Below is a small trained network, with its code and all its weights. Each question gives an input and a class and asks what happens when units are switched off, that is, made to give their printed mean instead of their output.

import numpy as np


def w(rows, s, z=0):
    codes = np.array(rows[::2]) - 128.0
    scale = np.full(codes.shape[1], s)
    scale[-1] = z or s
    return codes * scale


def norm(h):
    return h / np.sqrt((h * h).mean(-1, keepdims=True) + 1e-5)


def f(y):
    return y / 2 * (1 + np.tanh(0.7978845608 * (y + 0.044715 * y**3)))


def log_softmax(a):
    a = a - a.max(-1, keepdims=True)
    return a - np.log(np.exp(a).sum(-1, keepdims=True))


def net(x, mask):
    res = np.array(x, float).reshape(1, 7) / 4 @ E
    u = 0
    for l in range(4):
        y = f(norm(res) @ A[l][:, :-1].T + A[l][:, -1])
        res = res + np.where(mask[u : u + 4], y, B[l][:, -1]) @ B[l][:, :-1]
        u += 4
    return log_softmax(norm(res)[-1] @ U[:, :-1].T + U[:, -1])


A, B = {}, {}
E = w([
[205,33,109,61,109,61,114,161,117],'x0',
[115,180,112,143,33,91,101,131,44],'x1',
[118,120,116,147,146,144,141,129,95],'x2',
[117,127,133,122,111,128,126,122,129],'x3',
[115,87,1,105,122,129,71,59,152],'x4',
[130,99,148,44,204,168,75,66,61],'x5',
[160,144,97,153,207,132,117,185,85],'x6',
],0.0055)
A[0] = w([
[131,65,142,143,157,175,145,130,185,151],'0.n0',
[153,164,89,99,154,103,120,124,73,79],'0.n1',
[181,151,150,167,53,143,212,155,160,178],'0.n2',
[102,128,2,119,83,151,52,73,225,2],'0.n3',
],0.0063,0.00061)
B[0] = w([
[74,55,73,127,122,132,18,136,253,167],'0.n0',
[118,209,29,100,41,163,132,35,100,163],'0.n1',
[79,90,100,70,177,26,119,141,67,192],'0.n2',
[158,147,121,182,174,43,185,51,63,255],'0.n3',
],0.0067,0.0046)
A[1] = w([
[149,126,246,107,111,136,173,174,109,3],'1.n0',
[113,143,128,122,11,114,126,116,53,232],'1.n1',
[132,152,211,3,168,193,60,27,74,27],'1.n2',
[158,2,108,29,78,135,152,145,105,52],'1.n3',
],0.0056,0.0014)
B[1] = w([
[156,101,151,76,121,122,255,54,78,149],'1.n0',
[66,106,103,79,175,201,58,143,194,224],'1.n1',
[37,74,157,128,183,26,112,185,56,253],'1.n2',
[155,124,159,161,63,127,9,105,54,187],'1.n3',
],0.0084,0.0041)
A[2] = w([
[135,182,179,173,190,75,54,107,131,253],'2.n0',
[94,225,99,101,100,131,18,120,51,203],'2.n1',
[141,139,68,142,170,133,137,10,162,232],'2.n2',
[254,71,95,113,76,150,78,156,59,41],'2.n3',
],0.0057,0.00081)
B[2] = w([
[74,121,114,248,35,231,112,134,151,201],'2.n0',
[90,255,205,124,81,122,102,94,254,254],'2.n1',
[180,147,160,59,105,184,134,188,82,225],'2.n2',
[181,191,202,162,101,203,145,175,83,183],'2.n3',
],0.0065,0.0043)
A[3] = w([
[110,147,96,92,140,107,86,60,52,53],'3.n0',
[8,141,205,144,120,237,71,25,196,230],'3.n1',
[127,26,164,150,195,97,92,170,66,32],'3.n2',
[122,88,253,114,149,57,180,157,89,2],'3.n3',
],0.0052,0.0011)
B[3] = w([
[143,117,106,150,220,51,192,59,143,177],'3.n0',
[139,96,169,230,123,162,104,158,125,253],'3.n1',
[89,196,1,83,117,159,128,144,176,179],'3.n2',
[114,239,109,182,130,106,140,19,105,173],'3.n3',
],0.0078,0.0057)
U = w([
[42,137,49,122,149,24,110,179,98,135],'0',
[163,148,140,160,135,120,123,120,114,249],'1',
[161,186,78,80,158,94,238,60,61,17],'2',
[102,115,135,65,100,223,97,144,253,132],'3',
[214,116,204,172,60,213,149,137,85,83],'4',
],0.0061,0.0018)

Each question gives the input, the list of numbers given to net, and the class t.
The units are the neurons (one row each of A and B). Each row of codes is followed by its name. A weight is (code - 128) times the scale printed after its matrix; where a second scale follows, it is the last column's (A, B and U).
mask holds one flag per neuron, layer by layer. A switched-off neuron (its flag False) gives its mean, the last column of its row in B, instead of its output. The means were averaged over made-up inputs and are rounded, as every weight is.
A unit's drop is (log p(t) with every unit on - log p(t) with that unit switched off) / (log p(t) with every unit on - log p(t) with every unit switched off).
The circuit of an input: a set's keep is (log p(t) with only the set's units on - log p(t) with every unit switched off) / (log p(t) with every unit on - log p(t) with every unit switched off). Starting from the 12 units with the biggest drops (on a tie, the unit counted first), units are removed one at a time, each time the one whose removal leaves the highest keep (on an exact tie, the one counted first), for as long as the keep stays at least 0.8.
circuit, biggest first: the units of the circuit, biggest drop first
unit that matters most: the unit with the biggest drop
k most important neurons: the k neurons with the biggest drops, biggest first
top k neurons in layer l: the k neurons of layer l with the biggest drops, biggest first
input [7,-4,-7,0,-1,-2,-6], class 4: circuit, biggest first -> (1.n3; 2.n3)
input [-7,-4,0,-6,2,4,5], class 4: circuit, biggest first -> (3.n1; 2.n0)
input [5,-2,-1,-8,-8,1,1], class 2: circuit, biggest first -> (1.n0; 3.n3)
input [1,-2,0,-5,-8,0,7], class 2: unit that matters most -> 1.n0
input [-1,-2,3,-4,-4,-7,-2], class 0: top 3 neurons in layer 0 -> (0.n2; 0.n3; 0.n0)
input [8,4,5,4,5,4,5], class 4: 3 most important neurons -> (2.n3; 1.n3; 2.n1)
input [1,-2,-7,-5,7,0,0], class 2: circuit, biggest first -> (0.n3; 2.n2)
input [7,5,-2,-7,8,-5,6], class 2: circuit, biggest first -> (0.n3; 3.n1; 1.n2)
input [4,8,3,-8,6,3,4], class 3: 2 most important neurons -> (2.n1; 1.n1)
input [-2,8,5,3,-8,-3,-1], class 2: circuit, biggest first -> (1.n0; 0.n0; 3.n1)
input [7,7,-1,2,1,6,-1], class 3: circuit, biggest first -> (1.n1; 0.n3)
input [8,2,-4,5,5,1,5], class 4: circuit, biggest first -> (2.n3; 1.n2)
input [6,-2,7,-5,6,-3,-1], class 2: circuit, biggest first -> (0.n3; 1.n2)
input [7,-8,8,5,-5,4,6], class 3: 2 most important neurons -> (0.n0; 3.n2)
input [-7,-3,-8,-8,-8,0,-2], class 2: top 3 neurons in layer 1 -> (1.n0; 1.n1; 1.n3)
input [-5,2,6,4,1,8,-5], class 0: most important neuron -> (1.n2)
input [-4,-7,4,6,-4,8,-2], class 0: 4 most important neurons -> (1.n2; 2.n1; 3.n2; 1.n1)
input [-4,6,-3,-8,1,-1,-5], class 3: 3 most important neurons -> (1.n1; 2.n1; 1.n2)
input [7,-3,-6,-8,0,-4,-2], class 4: 2 most important neurons -> (1.n3; 1.n2)
input [-7,8,2,7,-3,6,-2], class 3: 3 most important neurons -> (1.n1; 2.n1; 0.n3)
